Below is a small trained network, with its code and all its weights. Each question gives an input and a class and asks what happens when units are switched off, that is, made to give their printed mean instead of their output.

import numpy as np


def w(rows, s, z=0):
    codes = np.array(rows[::2]) - 128.0
    scale = np.full(codes.shape[1], s)
    scale[-1] = z or s
    return codes * scale


def f(y):
    return y / 2 * (1 + np.tanh(0.7978845608 * (y + 0.044715 * y**3)))


def log_softmax(a):
    a = a - a.max(-1, keepdims=True)
    return a - np.log(np.exp(a).sum(-1, keepdims=True))


def net(x, mask):
    res = np.array(x, float).reshape(1, 7) / 4 @ E
    y = f(res @ A[0][:, :-1].T + A[0][:, -1])
    res = res + np.where(mask, y, B[0][:, -1]) @ B[0][:, :-1]
    return log_softmax(res[-1] @ U[:, :-1].T + U[:, -1])


A, B = {}, {}
E = w([
[54,116,113,147,138,103,162,207,218,132],'x0',
[49,142,199,113,200,83,242,210,35,40],'x1',
[142,28,69,118,169,129,118,147,73,12],'x2',
[194,162,38,175,225,151,139,121,46,211],'x3',
[227,23,162,219,115,2,144,131,177,137],'x4',
[201,187,189,204,221,216,103,160,126,102],'x5',
[5,165,93,234,153,107,191,130,159,232],'x6',
],0.0083)
A[0] = w([
[67,203,99,103,73,182,114,100,141,153,193],'N1',
[184,87,72,62,143,103,142,123,136,182,101],'N2',
[141,171,220,150,160,154,178,188,81,95,223],'N3',
[138,61,141,111,91,169,103,46,192,109,145],'N4',
[136,131,203,170,142,110,64,84,124,161,132],'N5',
[83,67,124,62,101,194,112,158,165,27,191],'N6',
[223,174,143,174,215,254,78,74,90,127,131],'N7',
[105,146,75,194,201,184,102,146,122,98,159],'N8',
[170,154,66,112,164,98,181,87,100,86,12],'N9',
[88,121,122,88,203,154,129,178,86,30,153],'N10',
[119,145,173,44,54,108,132,112,124,123,171],'N11',
[111,143,134,159,14,154,15,100,204,131,134],'N12',
[96,133,154,68,83,101,58,80,117,80,208],'N13',
[138,93,103,202,173,83,187,245,162,123,138],'N14',
[152,72,109,159,50,33,152,88,206,154,88],'N15',
[128,161,162,46,187,204,133,133,70,91,97],'N16',
[110,207,54,64,73,166,84,112,124,162,146],'N17',
[130,145,121,162,93,145,15,84,177,115,96],'N18',
[167,95,52,117,113,135,48,122,130,132,157],'N19',
[88,106,141,82,145,137,150,157,128,94,3],'N20',
[133,150,126,79,197,138,189,133,109,75,141],'N21',
[201,112,37,125,124,83,38,138,86,175,171],'N22',
[79,187,34,166,196,122,142,133,156,172,183],'N23',
[135,151,120,127,45,106,23,85,141,149,88],'N24',
[174,134,99,140,109,123,132,101,94,76,18],'N25',
],0.0099,0.0059)
B[0] = w([
[93,150,89,85,87,174,216,78,146,220,208],'N1',
[71,136,107,126,61,98,55,132,170,143,158],'N2',
[65,130,26,134,137,120,106,88,157,87,229],'N3',
[113,93,95,135,83,90,118,189,119,115,188],'N4',
[137,83,92,96,146,99,139,182,74,85,171],'N5',
[120,70,37,112,69,81,77,243,192,91,211],'N6',
[214,42,152,254,218,70,83,175,96,114,248],'N7',
[144,113,126,154,186,176,220,162,72,154,194],'N8',
[59,149,142,111,116,139,111,108,198,178,140],'N9',
[99,107,69,132,105,102,119,172,153,142,220],'N10',
[51,137,152,145,198,179,124,116,100,135,185],'N11',
[123,123,110,33,48,102,94,159,186,83,218],'N12',
[124,131,90,130,180,121,199,197,114,195,193],'N13',
[72,184,165,177,163,197,162,104,192,151,212],'N14',
[181,89,204,207,188,96,152,115,184,196,217],'N15',
[117,87,114,194,169,98,155,139,171,117,207],'N16',
[55,190,96,110,143,185,144,141,165,147,196],'N17',
[103,106,69,68,140,177,106,190,112,73,186],'N18',
[88,126,88,71,115,126,149,183,131,84,187],'N19',
[132,104,88,121,129,119,125,219,79,147,153],'N20',
[129,104,75,130,132,116,109,153,143,146,187],'N21',
[61,175,87,15,130,165,114,77,159,76,199],'N22',
[62,191,154,145,162,212,177,164,118,221,216],'N23',
[117,107,111,72,148,96,122,142,123,102,189],'N24',
[125,132,125,91,96,156,129,129,164,200,143],'N25',
],0.009,0.017)
U = w([
[136,124,101,138,181,146,104,104,92,105,106],'0',
[151,68,126,160,122,49,87,151,141,108,153],'1',
[88,174,85,28,61,161,109,130,142,114,152],'2',
[243,225,214,125,3,252,70,76,6,42,7],'3',
[131,128,188,130,69,89,132,65,165,171,80],'4',
[125,141,151,192,171,188,157,132,120,182,160],'5',
],0.012)

Each question gives the input, the list of numbers given to net, and the class t.
The units are the neurons (one row each of A and B). Each row of codes is followed by its name. A weight is (code - 128) times the scale printed after its matrix; where a second scale follows, it is the last column's (A, B and U).
mask holds one flag per neuron, in row order. A switched-off neuron (its flag False) gives its mean, the last column of its row in B, instead of its output. The means were averaged over made-up inputs and are rounded, as every weight is.
A unit's drop is (log p(t) with every unit on - log p(t) with that unit switched off) / (log p(t) with every unit on - log p(t) with every unit switched off).
unit that matters most: the unit with the biggest drop
k most important neurons: the k neurons with the biggest drops, biggest first
drop of u: that unit's drop, to one decimal
input [8,-3,6,0,-4,-3,5], class 5: unit that matters most => N23
input [-7,1,-7,8,3,-2,0], class 0: 2 most important neurons => [N7 N22]
input [-5,-4,-6,-5,8,-2,-8], class 2: 2 most important neurons => [N7 N12]
input [-2,-4,-6,6,8,-5,-5], class 2: 2 most important neurons => [N22 N7]
input [-4,-1,7,-7,-1,4,5], class 1: 2 most important neurons => [N22 N1]
input [8,-8,3,4,4,-8,8], class 5: 3 most important neurons => [N15 N23 N14]
input [-1,0,7,7,-8,2,-3], class 5: 2 most important neurons => [N8 N12]
input [-6,-7,-2,3,1,5,4], class 0: 2 most important neurons => [N7 N22]
input [-8,7,8,-1,6,3,5], class 5: 3 most important neurons => [N14 N6 N12]
input [-1,1,-7,-6,3,5,0], class 2: 2 most important neurons => [N7 N16]
input [-1,4,-5,7,2,-6,-1], class 2: 4 most important neurons => [N7 N15 N8 N16]
input [-5,-2,2,1,6,-7,-1], class 2: 4 most important neurons => [N22 N7 N16 N19]
input [-6,0,-4,-2,-1,8,0], class 1: drop of N7 => 0.3
input [-5,-2,1,6,7,-6,-1], class 2: unit that matters most => N22
input [-8,-8,-4,4,1,4,-5], class 1: drop of N23 => 0.1
input [-7,-2,0,-1,7,-5,-6], class 2: drop of N22 => 1.0
